Below are the code and all the weights of a small trained network. Each question names an input and a class and asks about switching units off, where a switched-off unit gives its printed mean instead of its output.

import numpy as np


def w(rows, s, z=0):
    codes = np.array(rows[::2]) - 128.0
    scale = np.full(codes.shape[1], s)
    scale[-1] = z or s
    return codes * scale


def norm(h):
    return h / np.sqrt((h * h).mean(-1, keepdims=True) + 1e-5)


def f(y):
    return np.maximum(y, 0)


def log_softmax(a):
    a = a - a.max(-1, keepdims=True)
    return a - np.log(np.exp(a).sum(-1, keepdims=True))


def net(x, mask):
    res = np.array(x, float).reshape(1, 7) / 4 @ E
    u = 0
    for l in range(4):
        y = f(norm(res) @ A[l][:, :-1].T + A[l][:, -1])
        res = res + np.where(mask[u : u + 7], y, B[l][:, -1]) @ B[l][:, :-1]
        u += 7
    return log_softmax(norm(res)[-1] @ U[:, :-1].T + U[:, -1])


A, B = {}, {}
E = w([
[68,137,2,173,113],'x0',
[159,239,167,118,115],'x1',
[139,139,113,101,59],'x2',
[148,145,138,151,91],'x3',
[223,134,104,96,115],'x4',
[83,105,121,29,104],'x5',
[156,110,94,37,208],'x6',
],0.0095)
A[0] = w([
[121,148,133,246,152,39],'L0N1',
[72,111,153,167,254,2],'L0N2',
[153,121,126,131,166,74],'L0N3',
[20,46,165,148,124,122],'L0N4',
[42,161,124,25,99,137],'L0N5',
[174,109,99,209,195,90],'L0N6',
[67,202,163,242,121,69],'L0N7',
],0.0089,0.0045)
B[0] = w([
[37,227,143,215,157,210],'L0N1',
[128,107,147,42,192,195],'L0N2',
[156,136,145,165,174,150],'L0N3',
[49,14,157,44,216,235],'L0N4',
[2,241,118,157,190,251],'L0N5',
[95,161,79,111,175,213],'L0N6',
[133,204,79,202,57,254],'L0N7',
],0.0083,0.0038)
A[1] = w([
[94,168,86,2,82,36],'L1N1',
[227,156,53,137,72,167],'L1N2',
[56,169,91,17,100,92],'L1N3',
[222,190,196,117,106,74],'L1N4',
[151,110,241,56,88,191],'L1N5',
[161,177,163,87,238,220],'L1N6',
[213,79,170,101,132,4],'L1N7',
],0.0089,0.0027)
B[1] = w([
[17,194,104,116,160,181],'L1N1',
[84,86,136,69,110,187],'L1N2',
[12,139,60,127,101,204],'L1N3',
[184,76,194,117,74,191],'L1N4',
[171,253,134,156,68,195],'L1N5',
[112,3,189,55,147,255],'L1N6',
[142,181,176,177,8,155],'L1N7',
],0.0072)
A[2] = w([
[255,106,60,172,76,113],'L2N1',
[87,243,105,121,117,6],'L2N2',
[208,155,241,101,75,29],'L2N3',
[113,166,72,163,183,103],'L2N4',
[98,128,146,152,153,59],'L2N5',
[92,72,66,104,37,69],'L2N6',
[127,77,78,146,141,4],'L2N7',
],0.0082,0.0037)
B[2] = w([
[95,92,151,76,205,177],'L2N1',
[156,193,177,143,161,222],'L2N2',
[255,82,141,163,86,255],'L2N3',
[188,157,190,143,94,205],'L2N4',
[163,141,157,120,142,145],'L2N5',
[59,92,106,69,130,191],'L2N6',
[120,77,116,137,102,138],'L2N7',
],0.0093,0.0038)
A[3] = w([
[196,206,147,36,167,158],'L3N1',
[85,47,119,142,174,161],'L3N2',
[122,129,23,117,192,4],'L3N3',
[97,119,4,162,199,21],'L3N4',
[186,128,163,47,148,57],'L3N5',
[98,144,108,200,135,118],'L3N6',
[96,192,155,255,140,96],'L3N7',
],0.0088,0.0034)
B[3] = w([
[83,60,18,51,240,246],'L3N1',
[145,107,89,95,189,234],'L3N2',
[218,85,151,153,51,167],'L3N3',
[255,158,113,162,119,195],'L3N4',
[77,108,67,190,88,212],'L3N5',
[123,174,109,93,116,197],'L3N6',
[116,237,106,153,145,255],'L3N7',
],0.0085,0.0045)
U = w([
[253,92,131,138,100,31],'0',
[83,74,95,84,180,252],'1',
[93,213,92,204,94,94],'2',
],0.019,0.002)

Each question gives the input, the list of numbers given to net, and the class t.
The units are the neurons (one row each of A and B). Each row of codes is followed by its name. A weight is (code - 128) times the scale printed after its matrix; where a second scale follows, it is the last column's (A, B and U).
mask holds one flag per neuron, layer by layer. A switched-off neuron (its flag False) gives its mean, the last column of its row in B, instead of its output. The means were averaged over made-up inputs and are rounded, as every weight is.
A unit's drop is (log p(t) with every unit on - log p(t) with that unit switched off) / (log p(t) with every unit on - log p(t) with every unit switched off).
The circuit of an input: a set's keep is (log p(t) with only the set's units on - log p(t) with every unit switched off) / (log p(t) with every unit on - log p(t) with every unit switched off). Starting from the 12 units with the biggest drops (on a tie, the unit counted first), units are removed one at a time, each time the one whose removal leaves the highest keep (on an exact tie, the one counted first), for as long as the keep stays at least 0.8.
units of the circuit, in order: the units of the circuit, biggest drop first
unit that matters most: the unit with the biggest drop
top k neurons: the k neurons with the biggest drops, biggest first
k most important neurons of layer l: the k neurons of layer l with the biggest drops, biggest first
drop when u is switched off: that unit's drop, to one decimal
input [-3,8,2,-5,5,3,-4], class 0: units of the circuit, in order	[L2N3]
input [6,-3,-6,-7,7,2,0], class 0: units of the circuit, in order	[L3N4; L3N3]
input [-6,-2,6,8,8,8,-2], class 2: units of the circuit, in order	[L1N1; L1N5]
input [-6,0,3,1,-3,-4,-3], class 0: top 2 neurons	[L0N5; L2N3]
input [-7,2,-4,6,2,5,5], class 0: top 2 neurons	[L2N3; L1N5]
input [-8,3,5,-8,1,-1,6], class 0: top 4 neurons	[L2N3; L1N5; L0N4; L1N4]
input [4,1,7,3,-5,6,5], class 2: top 3 neurons	[L0N5; L1N6; L3N1]
input [3,7,8,-8,-5,7,3], class 2: top 2 neurons	[L0N5; L0N4]
input [1,-8,-1,8,2,-3,4], class 0: 2 most important neurons of layer 1	[L1N6; L1N4]
input [3,-2,-6,-3,6,-8,1], class 0: 2 most important neurons of layer 0	[L0N5; L0N7]
input [8,-5,8,-1,6,2,5], class 2: 4 most important neurons of layer 1	[L1N6; L1N1; L1N3; L1N4]
input [8,-2,-8,3,8,-7,8], class 0: 2 most important neurons of layer 3	[L3N4; L3N3]
input [0,1,7,8,0,-6,1], class 0: 2 most important neurons of layer 2	[L2N3; L2N1]
input [2,4,2,-4,-2,7,2], class 2: unit that matters most	L0N5
input [-7,3,-5,-1,-1,4,-3], class 0: drop when L2N3 is switched off	0.2
input [5,-3,-2,-8,4,-6,8], class 0: drop when L3N3 is switched off	0.3
